Each row of numbers belongs to one of the things below and depends on some of the facts about them. Some rows are named. Which thing is each other row?

Some facts about the things:
[tregrik] κ brovokul
[tregrik, flufludek, botik] κ zuris
[tregrik, zomor] κ flizomom
[vetukos, lastas, bakleflus, skabreli] κ pubon
[vetukos, flesipur, rabok] κ butedrol
[vetukos, plupu] κ zelo
[vetukos, zubro] κ breskiso
[vetukos, stegak] κ pinos
[vetukos] κ topek
[vetukos, zomor] κ tiklal
[vetukos, lastas, zomor] κ zaro
[vetukos, nilon, stegak] κ vukostu
[vetukos] κ bregras
[flesipur, botik, plupu, rabok, gapaplir] κ bulukor
[flesipur, rabok] κ brazak
[flesipur, skobam, lastas] κ doplo
[flesipur, botik, rabok] κ miko
[flesipur] κ vite
[flesipur, rikar] κ plasak
[flesipur, grudol] κ lograk
[flesipur] κ rikas
[flesipur] κ palar
[flesipur, stegak] κ ziflem
[flesipur] κ drogan
[skobam, pivu] κ sudrus
[skobam, tosku] κ tredoski
[skobam, staflas, zeflor] κ zodror
[skobam] κ fodin
[skobam] κ zogren
[skobam] κ baduduk
[skobam] κ lasko
[skobam, rikar, pivu] κ tastobre
[tosku, stomal] κ skeni
[tosku, pivu, klovak] κ trugrin
[tosku] κ papu
[tosku, flufludek] κ lutroste
[tosku, lastas] κ leflo
[nilon] κ sodro
[nilon, skabreli] κ motir
[nilon] κ biplil
[kudok, stegak] κ zusti
[kudok] κ mostor
[kudok, flufludek, plupu, rabok] κ kludros
[kudok, pivu, rabok] κ skubrul
[kudok] κ lazik
[kudok] κ gibon
[kudok] κ dretrok
[kudok, fliflin] κ rigis
[kudok, staflas] κ ribak
[kudok, flufludek, nifom] κ sedruk
[kudok, staflas, rikar, bradevok] κ stidror
[zubro, zomor, flufludek] κ floplome
[zubro, bradevok] κ plode
[zubro] κ kladok
[zubro] κ dropam
[zubro, pivu, gapaplir] κ rakek
[lastas, zomor] κ klegafus
[lastas, zomor] κ zakli
[lastas, staflas, rikar, bitrum] κ laler
[lastas, plupu] κ flatrel
[lastas, botik] κ ruston
[lastas, gragrun] κ vitranar
[zomor] κ drodro
[zomor, bradevok] κ susik
[gragrun] κ lomek
[gragrun, zeflor] κ zogribim
[gragrun, fliflin] κ tremuflok
[gragrun, plupu, rabok] κ klofisti
[pliple, fliflin, zeflor, drasa] κ ploklo
[pliple] κ lobrure
[staflas, grudol] κ flekal
[staflas] κ foplos
[staflas, stomal] κ skosam
[staflas] κ dutrezen
[flufludek] κ trepa
[rikar, nifom, rabok, gapaplir] κ stubros
[rikar] κ skodris
[bradevok] κ droklaflo
[bradevok, zeflor] κ ratropok
[bradevok] κ bridrikos
[bradevok, botik] κ supem
[pivu] κ digu
[pivu, bitrum] κ logramir
[pivu] κ satu
[stegak, stomal, drasa] κ plafetrol
[stegak] κ somigel
[stegak] κ trogruk
[botik, rabok] κ saplum
[botik, klovak] κ tosik
[botik, grudol, rabok] κ vokivu
[botik] κ kurar
[grudol, klovak, drasa] κ britrebo
[grudol] κ difla
[fliflin, drasa] κ ploson
[fliflin, zeflor] κ bisku
[klovak, nifom, drasa] κ flivus
[klovak, zeflor] κ leno
[klovak] κ flekas
[plupu, stomal] κ nodor
[nifom, rabok] κ pleson
[nifom, skabreli] κ teletras
[nifom, rabok] κ vuklur
[nifom] κ dregra
[nifom, zeflor, bitrum] κ tedos
[zeflor] κ gedosak
[rabok, bakleflus, stomal] κ stuni
[bakleflus, drasa] κ likli
[bakleflus] κ mera
[skabreli, gapaplir] κ voleluk
[skabreli] κ baflo
[stomal] κ pilel
[stomal] κ greklan
[bitrum] κ flufo
[drasa] κ pagrim
[drasa] κ tepum
{tregrik, rakek, skosam, greklan, zogren, flekal, mera, flesipur, papu, plasak, ziflem, brovokul, mostor, stubros, nilon, zubro, tidir, zogribim, miko, ruston, plafetrol, flufo, gragrun, pliple, motir, tredoski, flufludek, klofisti, rikar, dretrok, nodor, pivu, lobrure, bregras, stegak, vukostu, dutrezen, fliflin, zusti, plupu, drabril, supem, drogan, leno, ploklo, baflo, pinos, nifom, leflo, britrebo, butedrol, gibon, trepa, zeflor, susik, skabreli, foplos, flizomom, drodro, stidror, skodris, drasa, plode, floplome, vokivu} ξ a
{bulukor, zakli, laler, breskiso, tastobre, skubrul, zodror, trugrin, rabok, klenul} ξ g
{palar, lograk, vetukos, lutroste, flebrurak, mifeplok, botik, zelo, rikas, bisku, lazik, gapaplir} ξ d
{difla, gedosak, tosku, zaro, vite, stuni, likli, flivus, flatrel, skiplatrus, fodin, lastas, rigis, staflas, tedos, saplum, droklaflo, tremuflok, vako, bradevok, kerar, tosik, sudrus, lasko, somigel, bakleflus, pleson} ξ b
{baduduk, tepum, skobam, satu, sedruk, trogruk, biplil, vitranar, zomor, teletras, vuklur, ratropok, skeni, logramir, grudol, pubon, zuris, stomal, kurar} ξ c
{kludros, flekas, kudok, kladok, bridrikos, brazak, tiklal, pilel, digu, ribak, voleluk, dropam, bitrum, doplo, sodro, flugos} ξ e
{pagrim, klegafus, topek, ploson, dregra, lomek, klovak, plepor} ξ f
ψ 321 <- tregrik, flesipur, plasak, tosku, stubros, kudok, trogruk, tidir, tastobre, pliple, teletras, motir, ratropok, pivu, bregras, botik, drabril, zelo, skabreli, foplos, drodro, stidror, kurar, vokivu
ψ 90 <- bulukor, skosam, lograk, greklan, difla, vetukos, ziflem, flekas, laler, kladok, vite, bridrikos, biplil, ruston, skiplatrus, vitranar, lutroste, plafetrol, klegafus, flebrurak, zomor, skubrul, staflas, mifeplok, saplum, droklaflo, tremuflok, vuklur, dretrok, bradevok, skeni, nodor, stegak, brazak, lomek, kerar, pilel, pubon, fliflin, plupu, zuris, zodror, sudrus, supem, drogan, ribak, ploklo, baflo, pinos, leflo, rikas, britrebo, lasko, trepa, rabok, bakleflus, stomal, klenul, flizomom, pleson, skodris, drasa, plode, floplome
ψ 521 <- rakek, zogren, zakli, kludros, sedruk, zubro, stuni, pagrim, miko, flatrel, breskiso, topek, ploson, rigis, tedos, vako, rikar, logramir, tiklal, dutrezen, tosik, digu, nifom, bisku, somigel, gibon, susik, gapaplir, bitrum, sodro
ψ 404 <- palar, flekal, gedosak, mera, papu, baduduk, tepum, skobam, brovokul, zaro, mostor, satu, nilon, zogribim, likli, flivus, fodin, lastas, flufo, gragrun, tredoski, flufludek, klofisti, dregra, lobrure, vukostu, grudol, klovak, zusti, trugrin, leno, butedrol, voleluk, dropam, zeflor, lazik, plepor, doplo, flugos

Known rows:
zakli: [ -6  10  -5  -7 -14 -12 -24   0  14 -15  -1  -8   1 -22 -25  -3  14  -8
  -4 -10  -1  -2  10  -5   3  10   6  10   4  26 -18]
zelo: [ 12   8   4 -16  -3  -5   8   8  10   1 -11   1  -7 -14  -6  -7   6   4
 -10 -10   6 -10  10 -24   5   6 -11  -3  -3   4 -19]
stubros: [  7  -7   2   1  -3  -7   2   9   9  10  -5  -9   1 -20  -7   3  17  11
  -8  -9 -22  -4  21 -15  11  -8  -2   9   2   2 -12]
nifom: [ -6  11  -1  -1   7  28 -14  -5 -11  14  -7 -11  22  13 -23   6   4  15
   3   5  -2 -13  -1   7 -14  13  16   9   9  -4 -24]
skubrul: [ -7 -13  -9  -8 -18  -9  -3   3   7   1   0  10   5 -26 -14  -7  20  20
 -11  -7 -10   7  -1   0  -1  -8   9  35  -5  12  -9]
klenul: [-11  -4  -7  -6 -16   0  -6  -5   4  -2   2  12   5 -14 -18 -11  14  16
  -8  -5  10  -1   2  -2 -11   5  16  27   6  10 -15]
zaro: [ -1   6   1   6  -7  -1   2   3  12  -3  -2  -3   5 -29  -8  -3  -4  -9
  15 -13   0  -8  21 -10  13  11   0 -31  -2   3  12]
leflo: [ -3   1  -9   5 -15 -11   2   4   4  -7  -5  -2   3 -28 -10  -6   4  11
  -1  -6   0   1   8  -9  -3   4   9  14   6  -1   4]
tosku: [-10  14   3  11   1  25   3  15  -6  14  -3 -11  13   9 -13  15   8  23
  13 -19  -4 -21   6  -4 -12  11  11 -14  31 -21 -13]
ploklo: [ -1 -17 -17   9 -10  -7   7  -6  -9  15   0   1  -6 -33  -9  -7  14  18
  -7  12   8  23  20  -4 -10  -1   1   1   1   4  -2]
dretrok: [ -3  -5 -11   5 -12  -2   3   0  -1   7  -5   1   6 -21  -9  -7   7  17
  -3   4   2   6   6  -5  -7  -1   8  14   5   0   0]
susik: [ -2  13  -9   2 -10 -13 -18   2   3  -9  -3 -12   0 -24 -20   4   7  -8
   3   0   2   0  16  -7  -1  15   0  -5   9  12  -8]
foplos: [  1  -3  -4   1  -9  -4   2   8  -3  16   1 -10   0 -10 -14   7  18  18
  -4  -3 -13  -2  20 -11  -2   0  -4   5  14  -3 -15]
logramir: [ -9  -9  -3   5   4 -19 -16  16   6   5 -10 -12  11 -12  -9  27  11  -3
  10  15   1  19   0  -1  -4   5 -23  -2   7  -6  -1]
pubon: [ -2 -12   2   9  -2 -16   4   7  17 -11 -23   6   5 -18   3   4   3  -3
   2  11  28  22   3 -20   0   7  -9  -6  -2  -4   7]
gibon: [  1   3 -11   4   1  -2 -13  -2  -2  10  -6 -13   7 -15 -16   6  13   3
  -1   5 -11   6  12   3  -1   7   0   3   2   7 -16]
flatrel: [  0   9  -7  13   8   2 -11   2   6   3 -10 -16   4 -25  -5   5  11  -5
  11 -10  -6   3  14  -3   9  11   3 -16   4   7   2]
botik: [  0  19  10 -23   6  21   3  13  -2   9 -11   4  17  18 -19   5   3  25
  -3 -11   1 -28 -10 -11 -11  11   5  11  10 -15 -29]
zubro: [ -9  27  -2   0  -4  13 -23  -1  -4  -9  -7 -10  15   9 -26   9  -2   2
   6  -4   7 -23  -1   1 -14  24  13   0  20  -1 -17]
rigis: [ -8   0 -13  15  11   4  -5  -3  -6  23  -6 -17   4 -27  -6   6  15   6
   8   3  -2  13  22   3  -3   8  -1 -21   4   8  -5]

Which thing is each row?
No name comes twice in this set of rows, the named rows included.
[ -8  -8  -8  14  -3   7   8   1  -9  25   7   1   6 -24 -13   4   8   8
  14   1  -2   3  25   3  -4   7  -6 -31   0  -6   3]  gedosak
[ 10  -7   4  -4  -9   3   2  -3  11   3  -8   4  12 -20 -12  -4   1  -6
   3  -4 -18  -9  16  -8  18   0   3  -1 -17   5   0]  butedrol
[-19  11  -6  15   2  26   5   6 -14  16  -4   0  21   3 -11   9   4  29
  15  -9   7 -12  -4   5 -18   7  20   1  24 -20  -1]  staflas
[  6  -2   3  -3 -11   4   3 -12  11   0  -4   6   2 -22 -15 -12  -2 -12
  -2   0  -1  -4  26 -11  10   8   1 -15 -16   8  -3]  vukostu
[  1  -2  -4   3  -6   2   1   1   7   3 -15  -1  13 -17  -5  -4   5  11
  -3  -4  -9   1   0  -5   7  -6  16  23  -3  -1   2]  drogan
[ -1   5 -15 -11   2 -13  -3   1 -10  18  -3  -4  -5 -25 -14   2  14   8
  -5  16   9  13   9   1 -13  13 -21  -5  -3   8 -22]  bisku
[-17  20  -4  17  -2  19   3   6 -11   1  -4   3  17  -1 -15   7  -3  22
  16 -14  14 -18  -7   0 -17  15  19  -3  25 -18   3]  bradevok
[ -9  15  -3  -1   2  17 -18   4  -8  11  -5  -9  25  10 -23  16   4  11
   5  -4 -13 -19  -6   9 -11   9  14  18  18  -6 -18]  rikar
[ -5  10   0   0  -7  22   0  -3  -4  -1 -16   6  21   8 -15  -6  -2  20
   1  -3   5 -17  -4  -3 -12   9  27  19   9 -11  -8]  plupu
[ -8   3   3  -3  -8  25   0  -7  -9  14   3  10  19   6 -28   0  -4  12
   5   4   1 -20  10   2 -12  13   8  -4   6 -12 -14]  gragrun

The same things again, as new rows of numbers:
Some things and their rows:
floplome: [  1  -2  -4   5  12   7   1   4   6   0   2 -12   4   4   0  -3   0  -1
   0   4   0   3  -5  -1   3   2   5   4  -1 -16   4  -2   3   1   3   1
  -1   0   0   5   1  -5  -7  -1  -8   8   2  -1]
zomor: [ -4 -12  -5  -6 -20   1  -1 -32 -18   6  10 -13  -6  -1   0  -6  -3  -3
  27   3   8  18   5  -8  19  -2  -2   4  -4  20   4  -5  -8  10   0 -12
  14 -11   1 -33  10   2  24   0 -17  10   9   5]
drodro: [  8   1  -4   5   9   3  -1   7   6  -3  -1  -6   5   3  -3  -3  -2  -2
  -3   2   6  -2  -4  -5   4  -2   8   1  -1 -16   4   0   7   2   4   4
  -4   2  -2   6   1  -5  -6  -5  -2   5  -3  -3]
zaro: [  4  -5   3  -3   1   2  -1   1   1  -4   2  -7   7   7  -2  -6   7  -5
   0  -3   4   7  -4 -10  -1   0  10  17   0   0  -2   2   5   3   6  -8
   1  -2  -1 -14   9  -9  -3   1   2   4   2  -2]
zogren: [  4   3  -1   7   8   1   0   9   3   1  -5  -8   7   0  -5  -1   0   0
  -6   1  -3  -2   1   0  -6   3   3  -3  -2 -13   1   1   5  -2   3   2
  -4   4  -1  10  -2  -2  -7  -4  -4   2   0  -5]
teletras: [  5 -10   8 -15 -24  -2  -1  -8  -3  -1  -1   6  -8  -7   4   0  -9  -7
  -7  -5   3  -5  -1  -7   9  -1   1  -5  -3  15  -6   1  -3   0  -1  -9
  -2   1 -10 -19   4   2   7 -11  -8   5  -4   0]
skabreli: [ -7   6 -23  12  11   6  -3 -15 -11   4   6  -5   3   5  -8  -6  -4   5
  27   6  14  15   1  -3  16  -9   0   3   1  -7  12  -4   3  11   2   3
   9  -4   9   2   4   3   7   6   3   1  -2   6]
nifom: [-18  16 -15  14   8  -1   3  -5 -15   4  -2   1   0  -6  -5   3  -4  13
  20   4  -3   7  13   1  -1  -3 -10 -11   1  -2   7  -1  -6   3  -7   6
   3   2  14  17  -9  13  10   8  10 -11  -1   4]
flivus: [  3   4   9  -3   2  -8   1   6  -3  -2  -2   8   1   0   3   4   5   3
  -6  -4  -1  -5  -3  -2 -11  -3  -1   3   5   8  -5   2   4   1   2   0
  -3   3  -2  -4   2  -5  -4   3  14  -5  -2  -3]
tedos: [  4   3  12  -1  -1  -9  -1   9  -1  -1  -6  -2   4  -4   0  -1   7   4
  -6  -5  -4  -6   6  -5 -17   1   2   0  -3   0   0   2  -1  -3   1   3
  -4   2   1  -2   2  -4   3   0   2 -13   3  -6]
doplo: [ 6 -4  2  4  2 -3 -5  1 10 -5  3  0  4  7 -4  1  4 -3 -2  2  1  2 -2  7
  1  6  5 -3 -5 -6 -4  8 -3 -1 -1 -6 -5  0  1  3 -6  6 -3 -1 -3 11 -1 -1]
plafetrol: [ 6  6 -2  3 15  3  3  6  2  5  3 -1  2  5  1  2  0  2 -3  5  3 -2 -9  8
 -1 -3  0  0  5 -7  0 -4  9  3  5  9 -1  1 -5  7  2 -8 -8 -1  1  7  1 -2]
tosik: [ -5   2   5  -4  -4  -3  -3  11  -1   1  -4   1   2  -2   1  -1   2   5
  -9  -6  -4  -3  -2  -2 -13  -1   4   4  -1   7  -4   3   3  -1   2   1
  -3   4  -3  -1   1  -2  -3  -1   7 -10  -3   0]
flekal: [  6   5   1   7  10  -1   5   8   5  -4  -3  -3   5   0  -4   3   2   0
  -4   2  -3  -3   0  -3  -1   3   0  -3   2 -14  -1   2   1  -3   1   0
  -6   5   3   9  -2   0  -8   0   4   8   0  -5]
digu: [ 5 -2  2  4 -2 -5 -8  6 11  0 -1 -3  4  4 -4  2  2 -1 -5  2 -1 -1  1 12
 -6  6  5 -7 -6 -5 -3  7 -1 -1  0 -1 -3  1 -2  6 -7  6 -1 -5 -6  4 -1 -3]
tosku: [ -4   5  -6   5  -1  -5  -4 -13 -14  -1   2   0   0  -2   2  -5   4   9
  23  -2   7   9  10 -12   1  -7  -2   1  -3   5  11  -1  -6   8  -3   0
   6  -4  14  -6   4   1  17  10   8 -14   1   2]
gapaplir: [-31  -5 -12  -2 -24   5  -7 -19 -14  -3  -2  11  -7  -8  -4  -5  -4   4
  17  -1  -8  11  15   1   5   4  -7  -2  -3  22   4   0 -12  -1  -9  -8
  14  -5  11   5  -6  20  12   7   8 -21   0  16]
skosam: [  5   2   0   5  12   3   3   7   7  -1   0  -8   2   1   1   1   2   1
  -4   3  -2  -4  -3   0  -3   2   2   0   0 -15   1  -3   3   0   0   6
  -3   2   1  10  -1  -4  -6  -1  -5   4   4  -3]
ploklo: [ 19  17   3   5  21 -10   3   6  -3  10   1  10  -1  -1   3  13   2   9
  -4   5   7 -13  -7  18 -11  -7 -15 -12  12   3  -1  -4  14   4   5  21
  -3   3  -6  12   2 -13  -3   3  10   1   4  -9]
sodro: [ 7 -2 -1  3  0 -4 -9  6  7  3  1 -5  6  7 -7  1  2 -2 -4  1  4  2 -4 14
 -3  4  7 -2 -4 -1 -3  6  3  2  4 -2 -1 -1 -5  2 -3  4 -3 -6 -4  7  0 -1]

Which thing is each row?
No name comes twice in this set of rows, the named rows included.
[ 11  23  -4  17  19 -15   7 -13 -17   5   2   8  -1  -4  -5  13   5  13
  23   7   7   0  10   5  -4  -8 -24 -16  10   3   6  -3   0   7  -1  15
   1  -1  14  10   0   0  14  13  16  -4   6  -7]  zeflor
[ -8  -2  -4  -9 -18  -3   2 -27 -21   9   6   6 -13  -5   5   3  -9   2
  20   0   4   8   4   2  13  -6 -11  -6   2  28   0  -4  -9   9  -5  -6
  11  -4   0 -22   3   7  22   1  -3   2   3   6]  stomal
[  3   3   7  -6   2  -5  -1   7   0   4   1   4  -3   1   7   2   5   4
  -6  -4  -1  -6  -5   3 -12  -4   1   5   3   7  -3  -2   4   2   2   6
  -3   1  -5  -2   4  -9  -3   1   7  -6   1  -2]  tremuflok
[ -2  10  -4   2  -4 -13   1 -15 -14   6   0  21  -5  -1  -1   6   4   2
  20  -3   9   6   9  13   0  -7 -17  -8   6  24   0   4 -10  -6  -7   4
  11 -12   8  -8  -6   8  17  14  15  -9  -4   4]  klovak
[ -5   3  -3   7   4   4   2  10   5  -2  -4  -8   7  -1  -4  -2  -1   1
  -5   0  -5  -1   3  -2  -3   4   4  -2  -4 -16   1   2   1  -3  -1   1
  -4   5   3  12  -4   3  -6  -3  -4   1  -1  -1]  rakek
[-12   3 -12   1   3   2  -5 -15 -17   7   8  -4  -1   5   3  -6   3   8
  26   1  10  16  -3   2   6  -9  -1  11   4  13   7  -5   2  14   2   1
  13  -6   5 -12   7  -2  11  10   9  -6   3   8]  bakleflus
[  8  -1   6  -7 -10  -8  -3   5   5   7  -7   8   3   1  -1  -1   3  -6
  -9  -5   8  -2   0  13  -8  -1   1  -1   0  14  -5   6  -2 -12   1   2
   4  -8  -7 -11  -3  -3   1  -1  -1  -4  -6   0]  pagrim
[  9  23  -9  12  21 -12   3 -11 -18  14   4  12  -5  -3   0  12   1  16
  23   8  10  -2   1  16  -3 -12 -23 -13  12   9   7  -6   7  11   1  22
   5  -1   6  12   1  -4  12  12  15  -7   4  -3]  fliflin
[ -9   3  -5   5   5   5   2  10   7  -7  -3   2   1  -4   1   0  -6   3
  -7  -2  -7  -5   3  -8   2   1   4  -6  -4 -17   4   1  -5  -4  -5   2
  -9   8   6  18  -8   7  -6  -3   3  -4  -8   2]  stubros
[-19   9 -18  13   8   6   5 -12 -13  -1   3  -1   3   1  -6  -1  -4   7
  23   5   0  15   6  -4  12  -3  -4  -2   2  -6   6  -1  -7   6  -4  -2
   5   0  14   8  -4  14   4  11   9   0  -2   7]  flufludek
[ 12   2   6  -6  -8 -12  -2   5   0  10  -5  12   0   2   0   2   4  -4
  -9  -5   9  -5  -1  19  -9  -3  -4  -3   3  16  -6   6   1 -11   1   7
   5  -7  -9  -8  -3  -3   1  -1   1  -6  -5  -2]  ploson
[  1  -3   8  -2 -21 -10   7 -28 -18  -2   2  -1  -9 -10  -1   3   0   0
  22   0  -2   7  19 -14   8   2 -13 -11  -4  17   2   0 -17   1  -8 -11
   5  -5  12 -19   2  10  28   4  -7   1   8  -2]  skobam
[  7  -7  11  -1  -3   2   9  -1   3  -4  -6 -11  -2  -8   4  -3   6  -6
  -3  -1  -7  -4  12 -19  -2   6  -4   3  -3 -11   7  -6  -7  -9  -4   0
   0  -3   6  -3   4  -8   6   1 -15  -3  11  -8]  laler
[ -8   6  -8   4   6   5   0  10   5  -3  -1   5   0   0   1   2  -8   2
  -8  -1  -1  -5  -5  -1   5  -4   4  -3   1 -10  -1   1   3  -1   0   3
  -6   8   0  15  -5   5  -9  -3   7  -2 -10   2]  vokivu
[  8  -5  14 -14 -21  -7   6  -8  -5   1   0   8  -7  -5   2   6  -5  -6
  -9  -3   0  -6  -2  -2   4   0  -4  -5   2  22 -13   1  -3  -1   0  -9
  -1   3 -10 -20   4   2   4  -9  -1   9  -2  -4]  tepum

Now the same things, written a new way:
Some things and their rows:
britrebo: [  9  -3  -6 -15  -1   0   8   5  -4   0   6 -13  20 -17   4   3  14   3
  14  21  -5  -9  17  -4   4   5   5 -13]
drasa: [  4  -5   6 -34  10 -25  -4  -2  -1  27   6   3   3 -15   7 -13  11   5
   8   7   8 -21  19 -21   0  -9   8  -6]
ploklo: [ 10  -2  -7 -16  -4  -9   0   5  -2  -9   3  -5  22 -21   3   5  13   6
  13  26  -9  -9  16  -6   3   5   6 -17]
klovak: [  9  -7   0 -48  14  -8   4  -3  -3  32  -2  15  13  -7   0 -10  16  -4
   9   0   6 -23  15 -26   4  -9  -2 -12]
grudol: [  4  -8   3 -41  13  -9   2  -1  -7  30   3  -2   6  -9   1 -19  16  -7
  10  -6   7 -24  18 -18   8  -6   3  -7]
fliflin: [  4  -4   4 -32   8 -22  -4  -3   1  20   1   5   8 -16   6 -10  12   7
   6  10   6 -22  18 -22   3  -7   6  -5]
biplil: [ 12  -8  -6 -12 -12  -8 -19   0  -8  12   6  -1   7 -10   5  -5  11   2
  13  24  -1  -9  18  -1  13 -10  -2  -2]
skobam: [  2  -7   1 -41  15  -6   3  -9  -5  32  -4   4   4  -2  -2 -17  18  -4
   6  -6   4 -21  22 -29   9  -7   0  -2]
zodror: [  8   1 -11 -20 -10  10   7  -2  -4   4  -1 -13  36 -14   5   6  16   0
   9  17  -9 -10  26 -11  12   7   2  -5]
bakleflus: [  3  -9   3 -32  -7 -16  -8  -5  -9  34   2   2   2 -10  10 -19  15   4
   6  -1  11 -17  20  -7   9  -6  -1   2]
pubon: [ 12  -8  -8  -7 -12   3 -13   1 -10   6   8 -13  12  -9   2   1  13   1
  16  22  -4  -8  16   6  13  -2  -3  -7]
somigel: [ 12 -10  -6 -19 -13 -14   3   1 -13   8   7  -5  16  -9   5 -15  16   2
  13   0   0 -17  19   8  12  -1  -1  -6]
gedosak: [  8  -5  -4 -34  -6  -6 -10   1  -5  -2  -8   5  17 -16   1 -11  18   1
   9   2  -8 -16  19  -3  11   8   2 -14]
zaro: [ 13 -11 -11 -19 -14   5 -18  -3 -11  11  -2  -7  11  -6  -2  -9  19  -1
  12   7  -5 -10  16   7  23   0  -5  -7]
mifeplok: [ 11  -4  -7 -24 -13 -13  -9  -5  -3  14   1   1  19 -15   6  -6  12   9
   6  13  -4  -7  20 -14  19  -5   1  -3]
vite: [  6  -9  -5 -21  -7  11   5  -2 -13  20   3 -18  10  -8   6  -7  18  -1
  11   3   1  -8  21   7  11   3  -2  -2]
susik: [ 13  -7 -12  -5   0  -4   7  -4  -9  -2  -1  -5  18  -4  -4  -2  14   4
  14  19 -10 -11  17  -8  12  -9  -1  -6]
zubro: [  9  -9  -4 -22  10 -16   3  -8  -6  27   0   5   4   1  -2 -14  13   2
   9   3   5 -18  19 -21  12 -20  -1   4]
flebrurak: [ 11  -4  -8 -23 -12 -12 -11  -5  -2  13  -1   1  19 -14   7  -3  12  11
   6  11  -4  -8  20 -16  19  -5   1  -1]
kerar: [  7  -6  -3 -25 -13 -12 -20  -5  -6  14  -3   9   8 -12   5  -8  16   7
   7  10  -1 -12  22  -5  13  -2   0  -2]

Rows to name:
No name comes twice in this set of rows, the named rows included.
[  7  -8   2 -31  17 -19  18  -3  -7  28   8  -4   8  -5   3 -17  15   0
  11   0  11 -25  19 -18   3 -13   3  -1]  nifom
[ 12  -8  -8 -12   5   5  25   2 -11   3   7 -28  21  -4  -2   1  14  -4
  19  12  -4 -14  17   5   9  -3   1 -10]  miko
[  6  -9   0 -23   1 -11 -11 -12  -6  37  -1  10  -5  -1   1 -14  13   2
   7   6   7 -12  21 -23  13 -19  -2  10]  zomor
[ 10  -7  -6 -24 -12 -20  -5  -5  -9   4  -3  13  12 -10   4 -17  17   6
   8  -1  -1 -17  21  -4  13  -4  -1  -4]  vako
[ 14  -9  -9 -31   4   7   6   1  -6  14   4   2  21 -10  -3  -1  15  -4
  14  11  -7 -13  14  -9   9  -2  -2 -16]  dregra
[ 11  -1 -11 -18   4 -10  -5   1  -6  -3 -12   2  21 -10   1  -6  17   3
  13  19  -9 -11  19  -8   8   3  -3  -8]  ratropok
[ 13  -7 -10  -7   1   2  15  -4  -9  -1   1 -15  19  -4  -4   0  16   0
  16  18  -7 -11  16  -6  10  -3  -1 -10]  rakek
[  4  -6   0 -36   7  -9   7  -7  -7  48  10 -16  12  -2   9 -14  14  -6
   6  -2  13 -20  25 -22  12 -12   1  10]  rabok
[ 14  -6 -16 -17   2   4 -11  -5  -2  12  -2  -8  19  -4  -6  -2  12  -1
  13  20  -7 -17  17  -9  23 -10  -4  -7]  dropam
[  9  -7  -3 -39  13 -17  10  -6  -7  38  -1 -12  12  -3   6 -22  17   3
   7  -9   8 -15  20 -22  18  -9  -5   8]  botik
[ 11  -6  -9 -20   6  -3   0   1 -10  10  -3 -12  13  -3   0  -9  16  -3
  16  11  -5 -12  18  -5  11  -1  -6  -3]  kurar

